Below are the code and all the weights of a small trained network. Each question names an input and a target symbol and asks about switching units off, where a switched-off unit gives its printed mean instead of its output.

import numpy as np


def w(rows, s, z=0):
    codes = np.array(rows[::2]) - 128.0
    scale = np.full(codes.shape[1], s)
    scale[-1] = z or s
    return codes * scale


def norm(h):
    return h / np.sqrt((h * h).mean(-1, keepdims=True) + 1e-5)


def f(y):
    return np.maximum(y, 0)


def softmax(a):
    e = np.exp(a - a.max(-1, keepdims=True))
    return e / e.sum(-1, keepdims=True)


def log_softmax(a):
    a = a - a.max(-1, keepdims=True)
    return a - np.log(np.exp(a).sum(-1, keepdims=True))


def net(x, mask):
    ids = ['ΔΠαβγεζηθμξστφψω'.index(c) for c in x.split()]
    T = len(ids)
    res = E[ids] + P[:T]
    u = 0
    for l in range(2):
        r = norm(res)
        for j in range(3):
            rows = slice(2 * j, 2 * j + 2)
            q, k, v = (r @ M[l][rows].T for M in (Q, K, V))
            z = softmax(np.where(np.tri(T) > 0, q @ k.T / 2**0.5, -1e9)) @ v
            o = O[l][rows]
            res = res + np.where(mask[u + j], z, o[:, -1]) @ o[:, :-1]
        u += 3
        y = f(norm(res) @ A[l][:, :-1].T + A[l][:, -1])
        res = res + np.where(mask[u : u + 8], y, B[l][:, -1]) @ B[l][:, :-1]
        u += 8
    return log_softmax(norm(res)[-1] @ U[:, :-1].T + U[:, -1])


Q, K, V, O, A, B = {}, {}, {}, {}, {}, {}
E = w([
[138,121,181,107,151,97,72,152,125,162,201,101],'Δ',
[61,117,106,155,222,143,147,119,57,126,141,149],'Π',
[106,96,168,114,156,84,184,142,172,167,179,91],'α',
[143,127,183,74,127,116,55,141,110,164,161,131],'β',
[160,159,146,106,136,85,47,181,143,145,163,159],'γ',
[122,118,104,92,82,150,176,174,164,217,73,134],'ε',
[121,180,135,70,143,115,49,191,163,119,113,137],'ζ',
[88,102,83,106,67,152,152,140,205,174,77,154],'η',
[158,132,218,118,146,138,66,134,127,76,181,78],'θ',
[96,164,134,155,70,141,190,189,174,189,91,150],'μ',
[72,86,153,93,83,114,175,79,195,127,111,134],'ξ',
[87,106,141,146,54,117,55,113,195,136,169,136],'σ',
[94,148,161,95,120,68,194,144,150,217,87,124],'τ',
[93,137,162,151,84,101,153,102,135,250,109,76],'φ',
[132,101,173,121,199,81,99,140,132,162,9,35],'ψ',
[211,223,83,80,127,111,148,81,142,115,185,91],'ω',
],0.023)
P = w([
[137,105,126,128,248,208,105,12,165,221,159,176],'0',
[143,103,148,128,204,169,98,104,166,188,156,163],'1',
[147,115,142,134,180,159,98,92,160,170,147,150],'2',
[143,98,146,136,151,135,110,146,148,167,151,153],'3',
[139,108,143,133,130,124,109,143,143,151,141,142],'4',
[135,106,144,132,110,112,113,157,137,138,134,134],'5',
[127,110,143,128,91,98,117,159,132,120,124,126],'6',
[124,108,145,125,73,89,120,162,120,110,115,120],'7',
[119,111,150,128,54,76,122,169,112,85,101,108],'8',
[106,126,141,108,30,74,126,171,99,102,93,107],'9',
[106,121,148,117,16,56,125,184,84,68,84,95],'10',
],0.016)
Q[0] = w([
[96,124,175,96,87,114,9,197,121,111,145,130],'0.h0',
[128,180,166,69,115,131,86,123,154,151,155,143],'0.h0',
[107,109,66,191,158,136,227,82,128,156,103,142],'0.h1',
[79,34,135,91,98,75,71,203,167,183,94,98],'0.h1',
[104,139,76,171,231,190,156,61,79,147,142,204],'0.h2',
[57,115,159,118,139,182,231,118,176,180,128,92],'0.h2',
],0.013)
K[0] = w([
[143,135,116,133,48,20,149,147,59,81,79,61],'0.h0',
[140,188,112,72,50,73,165,138,92,137,128,69],'0.h0',
[147,36,112,103,255,168,79,149,126,179,94,140],'0.h1',
[122,129,193,144,22,126,136,184,61,53,92,61],'0.h1',
[38,131,44,138,238,213,134,73,32,135,178,189],'0.h2',
[167,93,232,185,198,113,98,75,144,233,184,217],'0.h2',
],0.0096)
V[0] = w([
[115,227,192,79,159,94,125,44,170,181,82,142],'0.h0',
[196,104,34,31,99,114,145,84,120,157,165,98],'0.h0',
[49,89,160,131,146,141,117,157,142,151,121,203],'0.h1',
[95,147,55,39,106,83,121,191,94,147,141,117],'0.h1',
[112,253,117,180,142,116,122,168,193,75,76,137],'0.h2',
[139,92,109,218,135,32,98,135,115,121,159,139],'0.h2',
],0.0068)
O[0] = w([
[213,74,164,213,118,139,173,125,125,54,177,240,253],'0.h0',
[141,134,109,255,188,83,129,147,164,68,121,53,138],'0.h0',
[105,154,113,60,112,144,150,127,120,122,168,155,175],'0.h1',
[192,106,32,198,96,112,112,149,57,160,129,165,106],'0.h1',
[53,196,212,182,187,187,143,155,79,80,147,204,80],'0.h2',
[54,48,154,126,134,120,129,101,127,178,138,209,146],'0.h2',
],0.0086,0.0066)
A[0] = w([
[80,116,75,99,83,132,117,71,151,78,168,166,103],'0.n0',
[95,72,150,94,130,140,204,159,132,82,133,137,130],'0.n1',
[131,84,146,187,85,157,160,169,177,99,113,66,70],'0.n2',
[115,75,104,140,122,168,78,103,132,176,70,139,91],'0.n3',
[149,74,194,130,129,146,104,117,71,145,172,83,205],'0.n4',
[135,53,112,214,95,142,167,95,133,111,113,136,177],'0.n5',
[134,118,127,179,179,109,1,155,150,145,84,93,92],'0.n6',
[86,113,107,71,143,109,42,139,126,103,144,106,2],'0.n7',
],0.0094,0.0038)
B[0] = w([
[185,134,104,150,118,155,159,254,141,102,144,101,166],'0.n0',
[126,148,68,106,134,83,208,171,78,152,81,151,202],'0.n1',
[151,154,171,109,80,89,164,160,135,196,100,184,180],'0.n2',
[60,218,158,142,154,116,142,93,111,68,134,208,157],'0.n3',
[123,203,68,154,117,129,88,194,152,146,64,243,253],'0.n4',
[116,202,134,129,174,103,153,190,83,126,111,120,211],'0.n5',
[148,82,162,141,124,252,159,199,114,131,113,74,189],'0.n6',
[226,177,153,62,116,26,63,184,119,118,129,129,167],'0.n7',
],0.0085,0.0074)
Q[1] = w([
[116,77,186,104,93,87,89,209,39,136,115,134],'1.h0',
[127,126,141,148,114,71,64,114,181,51,96,161],'1.h0',
[92,163,95,164,142,105,210,99,92,158,136,89],'1.h1',
[164,193,80,132,154,163,196,2,189,117,178,131],'1.h1',
[31,1,95,199,122,139,178,163,117,193,100,122],'1.h2',
[149,129,92,204,151,188,229,10,184,153,171,128],'1.h2',
],0.0097)
K[1] = w([
[69,102,136,150,47,58,109,225,98,108,44,134],'1.h0',
[105,172,185,189,73,119,103,112,39,120,92,17],'1.h0',
[138,153,41,120,246,142,155,200,254,66,160,198],'1.h1',
[212,144,72,122,195,193,145,25,246,135,176,182],'1.h1',
[152,194,128,59,245,115,137,254,159,238,89,165],'1.h2',
[187,156,100,107,249,218,140,60,224,186,194,141],'1.h2',
],0.0072)
V[1] = w([
[132,165,189,167,140,67,85,91,90,205,237,150],'1.h0',
[90,134,130,155,90,88,116,125,211,23,169,165],'1.h0',
[104,149,85,130,159,181,75,120,104,84,159,139],'1.h1',
[98,149,194,183,129,153,85,122,143,154,11,112],'1.h1',
[167,105,172,48,138,103,196,131,82,97,99,113],'1.h2',
[119,188,153,157,23,163,132,97,132,133,164,138],'1.h2',
],0.012)
O[1] = w([
[154,133,168,103,63,166,205,88,44,46,128,57,160],'1.h0',
[220,70,185,95,206,115,89,62,38,186,45,110,138],'1.h0',
[127,206,129,88,70,128,139,252,129,186,131,141,1],'1.h1',
[206,35,133,111,198,229,213,115,176,190,202,110,145],'1.h1',
[200,230,203,122,72,253,149,90,156,129,125,160,166],'1.h2',
[150,152,129,67,212,30,142,89,130,90,215,123,108],'1.h2',
],0.012,0.008)
A[1] = w([
[97,160,99,4,141,127,97,100,141,86,153,69,131],'1.n0',
[165,177,147,103,161,79,163,88,155,127,143,162,166],'1.n1',
[166,198,63,91,140,194,21,129,115,128,238,99,189],'1.n2',
[99,76,199,72,130,184,30,143,174,152,195,129,2],'1.n3',
[143,80,125,41,155,153,43,113,122,70,234,151,37],'1.n4',
[224,185,144,106,195,145,119,158,133,96,183,64,155],'1.n5',
[125,139,140,65,86,84,132,96,86,100,101,174,106],'1.n6',
[155,155,191,95,186,128,29,139,87,139,195,134,10],'1.n7',
],0.011,0.0055)
B[1] = w([
[132,40,86,203,214,135,124,133,146,190,158,80,155],'1.n0',
[127,138,108,121,115,75,91,113,119,109,172,131,238],'1.n1',
[152,97,128,129,197,122,201,20,62,134,135,119,209],'1.n2',
[102,253,25,83,99,164,132,155,135,130,85,106,188],'1.n3',
[120,160,205,120,89,106,75,124,150,208,114,130,216],'1.n4',
[51,105,134,84,95,158,80,151,127,65,122,100,255],'1.n5',
[120,151,81,119,129,183,107,125,125,169,156,134,244],'1.n6',
[118,145,93,238,121,116,210,181,193,92,103,127,216],'1.n7',
],0.015,0.0083)
U = w([
[73,37,75,126,87,122,131,113,120,153,103,84,91],'Δ',
[99,79,102,162,69,152,114,77,137,134,67,107,75],'Π',
[187,110,54,119,66,100,137,126,147,152,124,68,62],'α',
[176,114,101,94,166,142,99,101,63,186,87,108,180],'β',
[211,149,149,105,104,123,102,217,96,167,183,152,68],'γ',
[149,99,48,114,178,138,159,85,88,81,161,105,216],'ε',
[10,103,149,126,198,149,190,126,38,123,118,185,217],'ζ',
[189,162,106,199,183,85,189,150,124,126,86,112,43],'η',
[74,165,152,98,100,123,122,168,178,147,86,88,118],'θ',
[62,157,101,208,137,110,142,120,194,119,177,116,2],'μ',
[203,212,125,151,128,179,145,109,122,89,145,153,8],'ξ',
[123,123,134,143,177,67,74,165,159,177,111,118,187],'σ',
[147,131,169,160,140,128,34,111,135,124,117,198,123],'τ',
[92,91,232,27,112,116,124,103,154,136,122,138,230],'φ',
[112,152,97,78,137,153,92,131,160,136,253,161,51],'ψ',
[144,64,150,185,144,176,121,148,151,120,110,125,241],'ω',
],0.016,0.0047)

Each question gives the input, a string of symbols that net reads in full, and the target symbol t.
The units are the heads (2 rows each of Q, K, V and O) and the neurons (one row each of A and B). Each row of codes is followed by its name. A weight is (code - 128) times the scale printed after its matrix; where a second scale follows, it is the last column's (O, A, B and U).
mask holds one flag per unit, layer by layer, with each layer's heads first. A switched-off unit (its flag False) gives its mean, the last column of its rows in O or B, instead of its output. The means were averaged over made-up inputs and are rounded, as every weight is.
A unit's drop is (log p(t) with every unit on - log p(t) with that unit switched off) / (log p(t) with every unit on - log p(t) with every unit switched off).
The circuit of an input: a set's keep is (log p(t) with only the set's units on - log p(t) with every unit switched off) / (log p(t) with every unit on - log p(t) with every unit switched off). Starting from the 12 units with the biggest drops (on a tie, the unit counted first), units are removed one at a time, each time the one whose removal leaves the highest keep (on an exact tie, the one counted first), for as long as the keep stays at least 0.8.
circuit, biggest first: the units of the circuit, biggest drop first
most important unit: the unit with the biggest drop
top k neurons: the k neurons with the biggest drops, biggest first
heads that matter: for each layer, one digit per head in row order, 1 if its drop is at least 0.15 and else 0, layers parted by /
input τ θ Π γ θ γ ξ β β α, target α: heads that matter	110 / 001
input γ β μ, target ζ: heads that matter	100 / 101
input ζ Δ η ζ μ γ θ γ Π ξ, target ζ: heads that matter	001 / 000
input Π ξ γ Δ ε Δ τ γ γ, target τ: circuit, biggest first	1.h1
input β α Δ Δ γ τ Δ, target τ: heads that matter	000 / 010
input β ζ γ α ξ α γ, target ξ: heads that matter	100 / 001
input σ μ γ γ θ ω γ α θ, target θ: circuit, biggest first	0.h0, 1.n7
input σ θ φ θ α Δ θ β τ α β, target τ: circuit, biggest first	0.n4, 1.h1
input ξ ω ω Δ α, target η: top 2 neurons	1.n5, 0.n5
input ξ α θ γ ξ γ, target ξ: circuit, biggest first	1.h2, 1.n2
input σ τ η γ η α τ ξ θ, target τ: circuit, biggest first	0.n4, 1.h0
input μ Π α β ξ β, target ξ: circuit, biggest first	1.h2, 0.n4
input Π γ μ ξ τ θ γ τ μ φ σ, target φ: heads that matter	000 / 011
input γ γ ψ η, target ζ: circuit, biggest first	0.n3, 0.n5
input σ α θ ξ α, target φ: most important unit	0.h1
input Δ ε φ, target Δ: heads that matter	001 / 101
input φ γ φ θ Π η η ζ, target η: heads that matter	010 / 100
input γ γ θ σ θ τ γ, target τ: top 2 neurons	1.n4, 0.n1
input η Δ ζ α γ, target ζ: heads that matter	001 / 100
input γ γ γ α, target ζ: heads that matter	000 / 001
input θ ξ α α, target τ: most important unit	1.h1
input γ ω τ θ θ ξ ε Δ, target ξ: heads that matter	000 / 001
input ω γ γ θ, target θ: heads that matter	000 / 000
input θ α μ τ, target Π: top 2 neurons	0.n4, 0.n7
input ε α μ ψ, target ω: heads that matter	000 / 010
input σ γ β, target σ: heads that matter	000 / 001
input γ ω ξ σ β Δ, target σ: heads that matter	000 / 001
input γ ε γ, target ε: circuit, biggest first	1.n2
input ω ω γ γ γ μ, target ζ: circuit, biggest first	0.h2, 1.h2
input γ η ω η μ γ ε ζ θ Δ β, target θ: top 2 neurons	1.n5, 1.n7
